Below is a small trained network, with its code and all its weights. Each question gives an input and a class and asks what happens when units are switched off, that is, made to give their printed mean instead of their output.

import numpy as np


def w(rows, s, z=0):
    codes = np.array(rows[::2]) - 128.0
    scale = np.full(codes.shape[1], s)
    scale[-1] = z or s
    return codes * scale


def f(y):
    return np.maximum(y, 0)


def log_softmax(a):
    a = a - a.max(-1, keepdims=True)
    return a - np.log(np.exp(a).sum(-1, keepdims=True))


def net(x, mask):
    res = np.array(x, float).reshape(1, 6) / 4 @ E
    y = f(res @ A[0][:, :-1].T + A[0][:, -1])
    res = res + np.where(mask, y, B[0][:, -1]) @ B[0][:, :-1]
    return log_softmax(res[-1] @ U[:, :-1].T + U[:, -1])


A, B = {}, {}
E = w([
[100,2,123,161,137,225,104,202],'x0',
[179,88,68,154,176,150,128,159],'x1',
[208,78,57,74,26,189,78,210],'x2',
[94,134,60,184,106,145,162,75],'x3',
[131,180,139,172,37,199,28,128],'x4',
[214,137,104,149,85,68,80,152],'x5',
],0.0085)
A[0] = w([
[62,79,41,181,152,161,105,89,82],'N0',
[83,175,189,4,181,3,132,103,121],'N1',
[174,151,56,76,182,70,126,181,144],'N2',
[37,216,77,189,154,165,168,107,232],'N3',
[14,74,176,67,197,126,190,141,252],'N4',
[157,145,80,80,97,196,91,188,109],'N5',
[187,193,143,56,149,67,144,135,176],'N6',
[145,120,131,79,40,113,93,128,90],'N7',
[159,131,80,254,164,43,193,88,240],'N8',
[70,110,69,167,195,199,148,62,196],'N9',
[64,167,162,215,149,209,59,109,252],'N10',
[56,57,181,122,143,123,244,177,239],'N11',
[106,120,170,12,112,54,146,99,213],'N12',
[175,117,118,60,88,213,81,232,169],'N13',
[128,126,145,48,155,83,109,85,140],'N14',
[160,51,102,153,156,133,156,194,185],'N15',
],0.0083,0.003)
B[0] = w([
[71,95,77,78,81,125,203,32,178],'N0',
[234,224,151,210,228,255,174,71,246],'N1',
[185,104,254,178,77,133,148,140,178],'N2',
[34,109,94,173,40,102,167,28,219],'N3',
[64,218,173,46,209,71,181,197,241],'N4',
[138,43,104,74,72,244,94,144,208],'N5',
[230,155,170,149,98,153,156,43,204],'N6',
[184,141,108,132,135,173,37,103,184],'N7',
[154,96,153,238,35,96,254,113,225],'N8',
[55,71,99,109,135,44,194,162,206],'N9',
[43,99,175,101,104,79,77,99,222],'N10',
[81,213,99,92,172,29,157,205,221],'N11',
[156,211,174,196,233,201,140,134,207],'N12',
[160,102,68,27,113,185,53,199,250],'N13',
[220,179,174,158,235,135,194,83,174],'N14',
[127,31,113,78,141,93,130,137,198],'N15',
],0.006,0.011)
U = w([
[70,120,79,161,92,119,192,101,190],'0',
[167,109,68,49,77,224,82,164,154],'1',
[85,170,199,152,80,111,11,85,163],'2',
[202,102,172,169,84,48,128,147,63],'3',
[100,154,167,71,169,123,136,190,109],'4',
[154,191,127,142,150,201,167,81,3],'5',
],0.012,0.0033)

Each question gives the input, the list of numbers given to net, and the class t.
The units are the neurons (one row each of A and B). Each row of codes is followed by its name. A weight is (code - 128) times the scale printed after its matrix; where a second scale follows, it is the last column's (A, B and U).
mask holds one flag per neuron, in row order. A switched-off neuron (its flag False) gives its mean, the last column of its row in B, instead of its output. The means were averaged over made-up inputs and are rounded, as every weight is.
A unit's drop is (log p(t) with every unit on - log p(t) with that unit switched off) / (log p(t) with every unit on - log p(t) with every unit switched off).
The circuit of an input: a set's keep is (log p(t) with only the set's units on - log p(t) with every unit switched off) / (log p(t) with every unit on - log p(t) with every unit switched off). Starting from the 12 units with the biggest drops (on a tie, the unit counted first), units are removed one at a time, each time the one whose removal leaves the highest keep (on an exact tie, the one counted first), for as long as the keep stays at least 0.8.
circuit, biggest first: the units of the circuit, biggest drop first
most important unit: the unit with the biggest drop
k most important neurons: the k neurons with the biggest drops, biggest first
drop when u is switched off: that unit's drop, to one decimal
input [-5,-3,5,6,7,-7], class 2: circuit, biggest first => [N10 N1]
input [5,-8,-8,0,1,1], class 4: 2 most important neurons => [N4 N11]
input [8,-6,-1,-8,7,-2], class 1: most important unit => N13
input [-5,-2,4,-7,3,-2], class 1: 4 most important neurons => [N13 N8 N5 N4]
input [-8,-1,0,3,-3,8], class 5: 2 most important neurons => [N1 N12]
input [3,7,5,-3,-4,-8], class 4: 4 most important neurons => [N4 N11 N9 N7]
input [6,-1,5,4,-4,-8], class 4: 3 most important neurons => [N4 N11 N8]
input [-5,-1,3,2,5,-4], class 2: 2 most important neurons => [N13 N1]
input [2,1,-6,-3,6,-3], class 2: 2 most important neurons => [N10 N8]
input [5,2,1,-1,2,-8], class 4: drop when N11 is switched off => 0.1
input [1,-4,6,1,-8,0], class 4: drop when N14 is switched off => 0.0
input [-3,4,-5,-6,-2,4], class 5: drop when N1 is switched off => 0.3
input [-2,-1,-5,-1,7,-4], class 2: drop when N10 is switched off => 0.2
input [-2,1,-5,8,7,6], class 0: most important neuron => [N8]
